Here is a tiny trained network, its code and every weight. The questions are about switching its units off for an input and a class, where a switched-off unit gives its printed mean instead of its output.

import numpy as np


def w(rows, s, z=0):
    codes = np.array(rows[::2]) - 128.0
    scale = np.full(codes.shape[1], s)
    scale[-1] = z or s
    return codes * scale


def f(y):
    return y / 2 * (1 + np.tanh(0.7978845608 * (y + 0.044715 * y**3)))


def log_softmax(a):
    a = a - a.max(-1, keepdims=True)
    return a - np.log(np.exp(a).sum(-1, keepdims=True))


def net(x, mask):
    res = np.array(x, float).reshape(1, 4) / 4 @ E
    y = f(res @ A[0][:, :-1].T + A[0][:, -1])
    res = res + np.where(mask, y, B[0][:, -1]) @ B[0][:, :-1]
    return log_softmax(res[-1] @ U[:, :-1].T + U[:, -1])


A, B = {}, {}
E = w([
[37,186,101,81,188,29,192,118],'x0',
[120,113,91,114,130,129,109,124],'x1',
[24,154,117,176,115,219,152,141],'x2',
[93,139,209,78,131,67,38,247],'x3',
],0.012)
A[0] = w([
[150,135,138,99,123,14,115,122,118],'N1',
[89,131,166,118,125,134,56,238,11],'N2',
[127,127,134,107,130,49,123,145,135],'N3',
[142,105,113,111,121,124,136,141,120],'N4',
[125,151,114,114,132,110,118,136,135],'N5',
[161,121,113,138,100,157,121,101,145],'N6',
[144,130,126,107,124,131,131,123,107],'N7',
[89,151,119,131,136,108,163,107,57],'N8',
[201,118,122,112,125,76,126,110,204],'N9',
[133,138,94,114,128,110,132,123,163],'N10',
[104,96,117,123,121,134,117,99,139],'N11',
[143,114,148,136,108,128,140,112,116],'N12',
[130,133,118,120,138,114,114,159,131],'N13',
[86,110,135,117,116,118,137,140,92],'N14',
[128,136,125,122,132,148,131,99,170],'N15',
[162,127,137,130,131,56,115,114,122],'N16',
[165,129,92,133,128,117,182,40,118],'N17',
[150,115,109,135,145,103,121,138,115],'N18',
[113,115,127,136,149,126,157,131,112],'N19',
[86,131,169,121,123,132,50,240,174],'N20',
[141,146,117,147,111,111,132,139,96],'N21',
[196,114,140,141,115,192,71,153,235],'N22',
[100,131,129,123,132,152,138,140,210],'N23',
[177,134,138,125,124,175,96,148,171],'N24',
[173,116,131,130,154,195,116,76,160],'N25',
[126,126,115,141,116,213,133,103,155],'N26',
[78,152,105,132,137,82,179,121,140],'N27',
[246,118,117,114,134,53,116,90,180],'N28',
[130,143,133,146,105,121,143,140,116],'N29',
[164,125,128,121,122,108,123,107,144],'N30',
[50,133,122,106,141,74,184,92,98],'N31',
[134,144,153,137,124,146,160,98,174],'N32',
[211,119,134,135,119,186,64,169,54],'N33',
[113,121,104,109,153,121,131,147,122],'N34',
[118,144,117,131,122,120,148,129,120],'N35',
[110,95,138,167,139,124,149,131,130],'N36',
[150,132,110,107,122,108,133,143,129],'N37',
[127,117,128,146,115,121,159,120,166],'N38',
[131,108,128,144,145,99,137,155,133],'N39',
[134,126,137,117,150,16,100,142,121],'N40',
[254,117,118,109,133,60,119,88,46],'N41',
],0.015,0.012)
B[0] = w([
[160,142,127,132,120,129,150,196,208],'N1',
[2,119,105,126,134,129,131,78,203],'N2',
[148,122,111,124,121,132,139,176,191],'N3',
[129,134,147,138,131,127,134,126,132],'N4',
[135,127,137,126,125,128,132,142,147],'N5',
[145,130,131,129,121,121,149,156,166],'N6',
[135,134,128,129,129,132,130,116,128],'N7',
[88,129,128,124,125,123,118,105,157],'N8',
[175,131,140,134,125,132,114,85,207],'N9',
[118,131,134,127,127,127,146,141,156],'N10',
[125,133,128,125,127,138,138,129,139],'N11',
[145,130,117,123,133,120,127,120,135],'N12',
[143,134,136,133,118,124,143,133,150],'N13',
[152,124,129,127,126,135,117,126,140],'N14',
[119,127,129,128,128,127,139,152,154],'N15',
[169,126,119,122,116,124,143,150,175],'N16',
[117,127,137,130,128,128,100,64,203],'N17',
[138,133,141,137,127,122,133,125,139],'N18',
[117,126,136,125,121,131,126,113,138],'N19',
[208,132,145,133,131,126,100,62,251],'N20',
[134,122,125,128,125,126,122,120,123],'N21',
[40,133,111,123,125,132,156,134,229],'N22',
[111,122,117,123,120,120,156,146,173],'N23',
[96,122,120,122,134,125,128,105,181],'N24',
[157,131,122,125,123,130,145,185,183],'N25',
[123,131,136,123,136,110,140,186,183],'N26',
[150,129,126,132,118,135,113,74,200],'N27',
[106,118,139,133,144,127,69,35,231],'N28',
[132,113,104,119,130,122,116,118,126],'N29',
[140,126,134,119,124,110,118,98,156],'N30',
[99,114,136,132,147,125,92,56,206],'N31',
[121,119,109,120,126,130,142,147,160],'N32',
[202,131,142,135,132,126,100,80,187],'N33',
[130,134,137,136,125,127,133,129,144],'N34',
[121,134,132,132,120,131,124,114,140],'N35',
[124,129,128,119,130,129,124,128,135],'N36',
[138,135,136,131,127,123,136,136,144],'N37',
[119,139,122,127,125,140,130,142,152],'N38',
[138,121,131,130,130,134,133,148,143],'N39',
[152,127,130,131,128,142,151,205,210],'N40',
[29,130,108,123,129,137,156,123,198],'N41',
],0.028,0.022)
U = w([
[23,110,116,112,134,124,119,122,236],'0',
[148,113,178,133,138,113,70,92,4],'1',
[145,135,133,109,103,118,168,252,177],'2',
],0.015,0.0025)

Each question gives the input, the list of numbers given to net, and the class t.
The units are the neurons (one row each of A and B). Each row of codes is followed by its name. A weight is (code - 128) times the scale printed after its matrix; where a second scale follows, it is the last column's (A, B and U).
mask holds one flag per neuron, in row order. A switched-off neuron (its flag False) gives its mean, the last column of its row in B, instead of its output. The means were averaged over made-up inputs and are rounded, as every weight is.
A unit's drop is (log p(t) with every unit on - log p(t) with that unit switched off) / (log p(t) with every unit on - log p(t) with every unit switched off).
The circuit of an input: a set's keep is (log p(t) with only the set's units on - log p(t) with every unit switched off) / (log p(t) with every unit on - log p(t) with every unit switched off). Starting from the 12 units with the biggest drops (on a tie, the unit counted first), units are removed one at a time, each time the one whose removal leaves the highest keep (on an exact tie, the one counted first), for as long as the keep stays at least 0.8.
circuit, biggest first: the units of the circuit, biggest drop first
unit that matters most: the unit with the biggest drop
top k neurons: the k neurons with the biggest drops, biggest first
drop of u: that unit's drop, to one decimal
input [-7,-5,-1,-4], class 0: unit that matters most : N22
input [5,7,-1,0], class 1: top 2 neurons : (N31 N22)
input [6,-8,6,3], class 1: top 2 neurons : (N22 N41)
input [-3,-4,1,6], class 0: top 4 neurons : (N2 N22 N9 N28)
input [-2,2,2,-1], class 2: top 3 neurons : (N28 N2 N31)
input [-5,0,-2,-5], class 0: top 2 neurons : (N22 N20)
input [-2,-1,-5,-5], class 0: top 2 neurons : (N41 N20)
input [-7,7,-8,-3], class 0: top 2 neurons : (N41 N22)
input [7,-7,0,-2], class 1: top 4 neurons : (N22 N2 N41 N27)
input [1,3,7,8], class 1: top 2 neurons : (N20 N22)
input [2,5,-3,1], class 2: top 2 neurons : (N20 N17)
input [0,4,-2,-4], class 0: top 2 neurons : (N20 N33)
input [8,0,1,3], class 1: top 2 neurons : (N31 N27)
input [5,0,-2,-6], class 1: circuit, biggest first : (N22)
input [-1,-4,2,0], class 2: drop of N31 : 0.3
input [-7,0,3,1], class 0: drop of N22 : 4.6
input [-5,-3,0,-6], class 0: drop of N40 : 1.1
